Below are the code and all the weights of a small trained network. Each question names an input and a target symbol and asks about switching units off, where a switched-off unit gives its printed mean instead of its output.

import numpy as np


def w(rows, s, z=0):
    codes = np.array(rows[::2]) - 128.0
    scale = np.full(codes.shape[1], s)
    scale[-1] = z or s
    return codes * scale


def norm(h):
    return h / np.sqrt((h * h).mean(-1, keepdims=True) + 1e-5)


def f(y):
    return y / 2 * (1 + np.tanh(0.7978845608 * (y + 0.044715 * y**3)))


def softmax(a):
    e = np.exp(a - a.max(-1, keepdims=True))
    return e / e.sum(-1, keepdims=True)


def log_softmax(a):
    a = a - a.max(-1, keepdims=True)
    return a - np.log(np.exp(a).sum(-1, keepdims=True))


def net(x, mask):
    ids = ['αβεζηλξπστφψ'.index(c) for c in x.split()]
    T = len(ids)
    res = E[ids] + P[:T]
    r = norm(res)
    for j in range(2):
        rows = slice(4 * j, 4 * j + 4)
        q, k, v = (r @ M[0][rows].T for M in (Q, K, V))
        z = softmax(np.where(np.tri(T) > 0, q @ k.T / 4**0.5, -1e9)) @ v
        o = O[0][rows]
        res = res + np.where(mask[j], z, o[:, -1]) @ o[:, :-1]
    y = f(norm(res) @ A[0][:, :-1].T + A[0][:, -1])
    res = res + np.where(mask[2:10], y, B[0][:, -1]) @ B[0][:, :-1]
    return log_softmax(norm(res)[-1] @ U[:, :-1].T + U[:, -1])


Q, K, V, O, A, B = {}, {}, {}, {}, {}, {}
E = w([
[144,152,197,145,109,137,106,140],'α',
[136,179,179,166,88,147,96,136],'β',
[104,154,172,138,95,176,69,75],'ε',
[139,108,200,114,86,171,109,64],'ζ',
[104,135,213,108,114,170,45,111],'η',
[120,191,197,165,161,151,78,135],'λ',
[99,75,181,205,129,149,139,127],'ξ',
[170,30,171,113,151,178,183,131],'π',
[46,105,122,148,132,166,167,107],'σ',
[89,136,45,157,103,155,146,179],'τ',
[147,140,95,143,140,126,200,6],'φ',
[100,152,171,75,113,65,165,130],'ψ',
],0.016)
P = w([
[88,209,236,142,32,244,192,179],'0',
[82,178,209,147,71,210,182,175],'1',
[72,157,188,152,99,182,167,166],'2',
[80,141,173,178,113,141,149,155],'3',
[83,126,157,184,140,117,143,155],'4',
[84,109,139,190,165,94,142,152],'5',
[85,110,140,219,203,65,137,166],'6',
[65,108,148,255,231,33,131,141],'7',
],0.0072)
Q[0] = w([
[209,128,119,60,73,81,36,147],'h1',
[126,108,102,65,145,184,135,151],'h1',
[2,147,166,126,132,156,198,146],'h1',
[114,121,221,215,158,215,160,135],'h1',
[147,157,139,96,130,83,76,126],'h2',
[140,176,179,157,177,162,141,66],'h2',
[146,146,114,62,151,174,112,189],'h2',
[39,91,175,213,141,152,154,139],'h2',
],0.014)
K[0] = w([
[108,113,229,156,69,166,48,191],'h1',
[81,184,143,145,121,120,223,184],'h1',
[181,174,71,99,165,30,231,34],'h1',
[114,129,52,153,238,36,150,43],'h1',
[112,104,167,200,126,168,184,75],'h2',
[51,30,121,172,112,26,121,170],'h2',
[136,173,139,139,2,167,224,114],'h2',
[160,80,12,92,242,24,49,108],'h2',
],0.0094)
V[0] = w([
[50,111,107,67,85,86,132,112],'h1',
[182,120,132,60,89,157,108,29],'h1',
[180,80,215,83,151,104,137,138],'h1',
[143,80,92,101,210,205,130,180],'h1',
[99,142,229,71,172,71,164,122],'h2',
[63,55,142,154,143,212,143,54],'h2',
[101,121,144,117,117,143,4,195],'h2',
[102,232,125,143,194,115,80,49],'h2',
],0.012)
O[0] = w([
[82,200,91,68,184,155,190,93,120],'h1',
[179,107,90,161,182,115,167,157,57],'h1',
[93,116,99,170,228,80,45,89,96],'h1',
[151,94,183,159,164,186,68,95,110],'h1',
[169,125,167,41,228,76,163,207,176],'h2',
[140,89,136,107,134,102,122,38,246],'h2',
[115,44,8,98,126,156,97,160,138],'h2',
[251,171,150,86,72,140,112,117,135],'h2',
],0.013,0.012)
A[0] = w([
[122,116,115,140,76,66,116,85,36],'n1',
[95,82,103,155,167,97,186,101,100],'n2',
[81,180,215,184,135,171,148,97,72],'n3',
[101,252,137,177,174,113,181,122,149],'n4',
[167,165,101,110,196,75,161,100,114],'n5',
[184,183,120,156,100,141,211,138,114],'n6',
[100,163,193,122,92,53,134,77,151],'n7',
[100,153,95,165,88,218,68,81,253],'n8',
],0.013,0.0031)
B[0] = w([
[109,94,119,186,81,24,93,201,142],'n1',
[159,214,98,98,96,132,78,123,178],'n2',
[242,158,112,77,90,249,127,152,225],'n3',
[29,203,94,26,100,166,74,164,169],'n4',
[109,116,74,200,30,80,52,128,176],'n5',
[141,57,154,133,205,98,204,51,172],'n6',
[56,102,101,83,110,107,195,112,254],'n7',
[165,152,94,243,197,217,136,146,198],'n8',
],0.013,0.0087)
U = w([
[117,63,39,72,178,118,132,136,112],'α',
[150,178,171,156,120,70,161,71,130],'β',
[130,125,195,170,222,65,97,46,254],'ε',
[115,111,196,191,93,80,204,177,106],'ζ',
[221,118,135,88,72,117,57,157,139],'η',
[220,47,130,151,170,102,207,99,75],'λ',
[130,191,104,176,74,63,61,70,123],'ξ',
[2,213,82,83,149,124,91,177,123],'π',
[21,49,187,164,37,45,128,94,78],'σ',
[128,167,140,226,115,206,139,123,186],'τ',
[115,158,231,25,153,173,179,28,93],'φ',
[69,117,201,143,195,115,184,241,118],'ψ',
],0.011,0.0071)

Each question gives the input, a string of symbols that net reads in full, and the target symbol t.
The units are the heads (4 rows each of Q, K, V and O) and the neurons (one row each of A and B). Each row of codes is followed by its name. A weight is (code - 128) times the scale printed after its matrix; where a second scale follows, it is the last column's (O, A, B and U).
mask holds one flag per unit, heads first, then neurons. A switched-off unit (its flag False) gives its mean, the last column of its rows in O or B, instead of its output. The means were averaged over made-up inputs and are rounded, as every weight is.
A unit's drop is (log p(t) with every unit on - log p(t) with that unit switched off) / (log p(t) with every unit on - log p(t) with every unit switched off).
The circuit of an input: a set's keep is (log p(t) with only the set's units on - log p(t) with every unit switched off) / (log p(t) with every unit on - log p(t) with every unit switched off). Starting from all 10 units, units are removed one at a time, each time the one whose removal leaves the highest keep (on an exact tie, the one counted first), for as long as the keep stays at least 0.8.
units of the circuit, in order: the units of the circuit, biggest drop first
top k neurons: the k neurons with the biggest drops, biggest first
heads that matter: for each layer, one digit per head in row order, 1 if its drop is at least 0.15 and else 0, layers parted by /
input ψ σ λ σ φ τ ζ, target τ: units of the circuit, in order -> (h2)
input λ ξ ψ, target π: heads that matter -> 10
input ξ ξ π λ λ ζ, target η: heads that matter -> 01
input λ λ ξ τ ε, target τ: heads that matter -> 01
input σ λ τ ε σ ε σ τ, target τ: heads that matter -> 01
input ξ τ β, target τ: units of the circuit, in order -> (h2, n8)
input λ τ β φ π σ, target π: heads that matter -> 11
input τ π τ π, target τ: units of the circuit, in order -> (h2, n8)
input σ ξ ξ λ λ β π α, target ε: heads that matter -> 10
input β σ α ε φ ξ τ π, target τ: top 2 neurons -> (n2, n7)
input λ λ λ ε ζ τ, target τ: units of the circuit, in order -> (h2, n8)
input ψ π λ λ, target ε: top 2 neurons -> (n3, n4)
input λ η α ζ ε ζ, target ξ: heads that matter -> 10
input λ π α β, target ε: units of the circuit, in order -> (h1)
input λ λ τ α, target τ: heads that matter -> 01
input α β λ λ ξ ξ λ λ, target σ: heads that matter -> 00
input ξ α ζ, target σ: heads that matter -> 10
input π ψ λ λ, target π: heads that matter -> 10
input λ ζ α λ ε η, target η: top 2 neurons -> (n7, n6)
input σ ζ β η, target α: units of the circuit, in order -> (h2)
input π β ζ ξ, target σ: top 2 neurons -> (n1, n7)
input ε ξ ζ ε, target σ: top 2 neurons -> (n1, n3)
